Below is a small trained network, with its code and all its weights. Each question gives an input and a target symbol and asks what happens when units are switched off, that is, made to give their printed mean instead of their output.

import numpy as np


def w(rows, s, z=0):
    codes = np.array(rows[::2]) - 128.0
    scale = np.full(codes.shape[1], s)
    scale[-1] = z or s
    return codes * scale


def f(y):
    return y / 2 * (1 + np.tanh(0.7978845608 * (y + 0.044715 * y**3)))


def softmax(a):
    e = np.exp(a - a.max(-1, keepdims=True))
    return e / e.sum(-1, keepdims=True)


def log_softmax(a):
    a = a - a.max(-1, keepdims=True)
    return a - np.log(np.exp(a).sum(-1, keepdims=True))


def net(x, mask):
    ids = ['Δγεζθστφ'.index(c) for c in x.split()]
    T = len(ids)
    res = E[ids] + P[:T]
    q, k, v = (res @ M[0].T for M in (Q, K, V))
    z = softmax(np.where(np.tri(T) > 0, q @ k.T / 4**0.5, -1e9)) @ v
    res = res + np.where(mask[0], z, O[0][:, -1]) @ O[0][:, :-1]
    y = f(res @ A[0][:, :-1].T + A[0][:, -1])
    res = res + np.where(mask[1:13], y, B[0][:, -1]) @ B[0][:, :-1]
    return log_softmax(res[-1] @ U[:, :-1].T + U[:, -1])


Q, K, V, O, A, B = {}, {}, {}, {}, {}, {}
E = w([
[201,147,104,158,158],'Δ',
[103,210,146,188,72],'γ',
[215,110,178,196,157],'ε',
[88,251,65,134,113],'ζ',
[173,168,211,167,200],'θ',
[156,178,11,133,128],'σ',
[41,179,214,55,12],'τ',
[147,221,81,131,194],'φ',
],0.011)
P = w([
[84,98,70,210,229],'0',
[203,195,163,141,129],'1',
[26,84,194,98,194],'2',
[200,198,134,128,127],'3',
[44,124,206,90,187],'4',
[203,198,138,126,134],'5',
[54,121,198,70,162],'6',
[197,202,131,121,126],'7',
[55,108,138,122,69],'8',
[208,198,111,114,138],'9',
[71,101,116,133,64],'10',
[203,198,120,111,135],'11',
[83,89,72,202,6],'12',
],0.013)
Q[0] = w([
[164,139,113,86,137],'head 0',
[22,103,103,96,73],'head 0',
[184,248,135,136,102],'head 0',
[185,139,96,128,124],'head 0',
],0.013)
K[0] = w([
[147,103,91,165,133],'head 0',
[135,110,142,111,106],'head 0',
[99,180,98,252,175],'head 0',
[121,102,102,173,144],'head 0',
],0.017)
V[0] = w([
[180,2,131,170,105],'head 0',
[199,127,195,80,134],'head 0',
[130,113,175,175,67],'head 0',
[122,116,197,151,212],'head 0',
],0.014)
O[0] = w([
[98,203,140,59,147,1],'head 0',
[123,199,133,255,116,19],'head 0',
[89,168,167,52,215,67],'head 0',
[79,166,42,181,114,232],'head 0',
],0.016,0.0076)
A[0] = w([
[138,83,126,150,101,134],'neuron 0',
[72,122,79,96,124,149],'neuron 1',
[150,108,105,97,106,124],'neuron 2',
[123,247,167,114,163,114],'neuron 3',
[131,102,152,141,143,208],'neuron 4',
[88,75,108,186,154,105],'neuron 5',
[206,184,154,107,96,166],'neuron 6',
[194,173,146,124,87,168],'neuron 7',
[83,147,108,189,123,184],'neuron 8',
[113,110,145,104,165,219],'neuron 9',
[61,87,149,91,91,211],'neuron 10',
[104,139,95,99,143,255],'neuron 11',
],0.016,0.0091)
B[0] = w([
[113,187,117,52,183,224],'neuron 0',
[142,112,172,142,200,194],'neuron 1',
[127,194,211,139,66,199],'neuron 2',
[160,97,38,23,119,143],'neuron 3',
[110,90,22,186,102,168],'neuron 4',
[52,158,180,66,118,239],'neuron 5',
[96,151,252,186,214,154],'neuron 6',
[155,254,160,167,232,156],'neuron 7',
[197,66,132,99,138,252],'neuron 8',
[12,134,73,94,105,147],'neuron 9',
[200,140,80,163,168,180],'neuron 10',
[6,77,181,182,123,195],'neuron 11',
],0.0074,0.018)
U = w([
[85,1,209,97,130,167],'Δ',
[120,60,90,180,105,218],'γ',
[180,49,130,98,115,160],'ε',
[78,185,93,121,30,195],'ζ',
[100,148,112,85,168,3],'θ',
[150,87,226,71,167,27],'σ',
[161,119,126,148,187,61],'τ',
[40,186,173,149,100,86],'φ',
],0.0081,0.0052)

Each question gives the input, a string of symbols that net reads in full, and the target symbol t.
The units are the heads (4 rows each of Q, K, V and O) and the neurons (one row each of A and B). Each row of codes is followed by its name. A weight is (code - 128) times the scale printed after its matrix; where a second scale follows, it is the last column's (O, A, B and U).
mask holds one flag per unit, heads first, then neurons. A switched-off unit (its flag False) gives its mean, the last column of its rows in O or B, instead of its output. The means were averaged over made-up inputs and are rounded, as every weight is.
A unit's drop is (log p(t) with every unit on - log p(t) with that unit switched off) / (log p(t) with every unit on - log p(t) with every unit switched off).
The circuit of an input: a set's keep is (log p(t) with only the set's units on - log p(t) with every unit switched off) / (log p(t) with every unit on - log p(t) with every unit switched off). Starting from the 12 units with the biggest drops (on a tie, the unit counted first), units are removed one at a time, each time the one whose removal leaves the highest keep (on an exact tie, the one counted first), for as long as the keep stays at least 0.8.
circuit, biggest first: the units of the circuit, biggest drop first
most important unit: the unit with the biggest drop
top k neurons: the k neurons with the biggest drops, biggest first
drop of u: that unit's drop, to one decimal
input φ θ ζ φ ε τ, target ζ: circuit, biggest first -> [head 0; neuron 8; neuron 2]
input Δ φ γ Δ γ ε γ ε Δ τ Δ Δ, target φ: circuit, biggest first -> [head 0; neuron 8; neuron 11; neuron 6]
input γ θ ζ ζ θ γ φ Δ Δ ε, target Δ: circuit, biggest first -> [head 0; neuron 11]
input σ ζ Δ θ, target σ: circuit, biggest first -> [head 0; neuron 2; neuron 7]
input ε φ τ ε ε φ τ ε, target θ: circuit, biggest first -> [head 0; neuron 3]
input ε σ σ θ, target θ: circuit, biggest first -> [head 0; neuron 3]
input τ ε τ Δ φ Δ, target τ: circuit, biggest first -> [head 0; neuron 7; neuron 11]
input ζ φ σ ζ ζ ζ τ θ, target ε: circuit, biggest first -> [head 0; neuron 11]
input ζ ε σ ε θ ε γ ε τ ζ, target ε: circuit, biggest first -> [head 0]
input φ ε γ θ σ ζ γ Δ φ φ ε σ, target ζ: circuit, biggest first -> [head 0; neuron 2; neuron 8]
input τ φ Δ ζ τ θ, target τ: circuit, biggest first -> [neuron 7; head 0]
input ζ φ φ γ Δ θ ζ ε ε ε, target ε: top 3 neurons -> [neuron 11; neuron 4; neuron 5]
input φ σ φ φ γ φ Δ τ τ θ, target ζ: top 3 neurons -> [neuron 8; neuron 2; neuron 1]
input φ Δ θ ζ φ Δ γ φ ε ε, target ζ: top 2 neurons -> [neuron 8; neuron 2]
input Δ φ φ τ φ ζ Δ, target γ: most important unit -> neuron 4
input γ θ τ τ σ γ, target Δ: top 2 neurons -> [neuron 11; neuron 0]
input σ θ γ σ σ θ Δ τ, target σ: top 2 neurons -> [neuron 6; neuron 2]
input ε ζ ζ φ Δ ε θ Δ Δ ε γ σ, target θ: top 2 neurons -> [neuron 3; neuron 1]
input Δ Δ ζ τ, target φ: top 2 neurons -> [neuron 8; neuron 11]
input Δ ζ Δ φ τ γ ε θ θ φ Δ φ, target φ: most important unit -> head 0
input θ φ φ ζ φ τ ζ Δ, target γ: drop of neuron 0 -> 0.3
